Below are the code and all the weights of a small trained network. Each question names an input and a class and asks about switching units off, where a switched-off unit gives its printed mean instead of its output.

import numpy as np


def w(rows, s, z=0):
    codes = np.array(rows[::2]) - 128.0
    scale = np.full(codes.shape[1], s)
    scale[-1] = z or s
    return codes * scale


def f(y):
    return np.maximum(y, 0)


def log_softmax(a):
    a = a - a.max(-1, keepdims=True)
    return a - np.log(np.exp(a).sum(-1, keepdims=True))


def net(x, mask):
    res = np.array(x, float).reshape(1, 5) / 4 @ E
    y = f(res @ A[0][:, :-1].T + A[0][:, -1])
    res = res + np.where(mask, y, B[0][:, -1]) @ B[0][:, :-1]
    return log_softmax(res[-1] @ U[:, :-1].T + U[:, -1])


A, B = {}, {}
E = w([
[100,89,2,145,209,114,171],'x0',
[138,55,107,161,47,185,208],'x1',
[147,57,142,156,131,165,12],'x2',
[50,88,104,135,89,40,138],'x3',
[49,220,186,210,144,179,174],'x4',
],0.0093)
A[0] = w([
[76,31,123,71,156,91,44,140],'n0',
[176,122,146,74,190,101,98,226],'n1',
[75,112,221,213,93,245,64,201],'n2',
[236,94,133,41,62,62,96,213],'n3',
[17,130,165,147,17,43,193,240],'n4',
[254,136,167,115,29,99,75,138],'n5',
[221,75,50,172,119,244,141,192],'n6',
[181,131,118,87,154,180,77,155],'n7',
[123,198,62,141,220,121,172,206],'n8',
[149,203,89,132,157,151,177,227],'n9',
[44,226,168,188,174,177,133,251],'n10',
],0.008,0.0028)
B[0] = w([
[89,124,119,151,164,9,127,209],'n0',
[79,100,167,126,207,122,78,193],'n1',
[232,128,64,178,42,168,71,226],'n2',
[55,30,216,135,44,86,103,233],'n3',
[70,139,41,134,118,221,151,243],'n4',
[106,56,185,135,62,168,53,209],'n5',
[209,73,151,2,124,100,217,225],'n6',
[106,79,141,119,118,148,119,184],'n7',
[123,179,157,118,214,87,155,222],'n8',
[139,163,192,129,148,144,169,201],'n9',
[197,205,119,201,141,134,128,253],'n10',
],0.0085,0.011)
U = w([
[97,136,60,163,180,25,59,168],'0',
[95,69,224,140,68,159,55,4],'1',
[203,91,139,51,128,154,210,130],'2',
[132,254,142,164,195,115,160,136],'3',
[24,145,32,142,91,200,176,172],'4',
[231,188,71,215,73,150,72,167],'5',
],0.0094,0.0017)

Each question gives the input, the list of numbers given to net, and the class t.
The units are the neurons (one row each of A and B). Each row of codes is followed by its name. A weight is (code - 128) times the scale printed after its matrix; where a second scale follows, it is the last column's (A, B and U).
mask holds one flag per neuron, in row order. A switched-off neuron (its flag False) gives its mean, the last column of its row in B, instead of its output. The means were averaged over made-up inputs and are rounded, as every weight is.
A unit's drop is (log p(t) with every unit on - log p(t) with that unit switched off) / (log p(t) with every unit on - log p(t) with every unit switched off).
The circuit of an input: a set's keep is (log p(t) with only the set's units on - log p(t) with every unit switched off) / (log p(t) with every unit on - log p(t) with every unit switched off). Starting from all 11 units, units are removed one at a time, each time the one whose removal leaves the highest keep (on an exact tie, the one counted first), for as long as the keep stays at least 0.8.
circuit, biggest first: the units of the circuit, biggest drop first
top k neurons: the k neurons with the biggest drops, biggest first
drop of u: that unit's drop, to one decimal
input [-7,0,-6,6,7], class 4: circuit, biggest first	n4
input [8,-3,-6,-1,-4], class 3: circuit, biggest first	n8, n9
input [8,-1,7,3,8], class 5: top 2 neurons	n2, n10
input [3,-4,0,-2,0], class 3: circuit, biggest first	n3, n2
input [-1,1,-4,-5,-4], class 1: circuit, biggest first	n3, n5
input [4,1,0,5,7], class 3: top 3 neurons	n10, n8, n3
input [3,-7,7,-3,-6], class 1: top 3 neurons	n3, n7, n5
input [0,-2,2,5,-1], class 0: circuit, biggest first	n0, n5
input [1,6,-7,-7,4], class 3: circuit, biggest first	n10, n8
input [2,3,7,8,4], class 4: top 2 neurons	n4, n10
input [3,4,-7,-6,2], class 3: top 2 neurons	n8, n3
input [7,6,-1,-3,7], class 3: top 2 neurons	n10, n8
input [-2,-4,-4,7,4], class 4: top 2 neurons	n4, n0
input [1,4,0,6,-8], class 1: circuit, biggest first	n3
input [7,3,1,3,-3], class 2: top 2 neurons	n6, n1
input [-2,5,-7,-7,7], class 5: top 4 neurons	n2, n10, n0, n1
input [-7,-5,-4,6,3], class 4: top 2 neurons	n4, n8
input [6,8,5,-6,6], class 2: drop of n6	2.9
input [4,4,8,-4,5], class 5: drop of n2	2.8
input [1,7,8,-7,-4], class 2: drop of n6	5.6
input [2,7,-3,-3,6], class 5: circuit, biggest first	n10
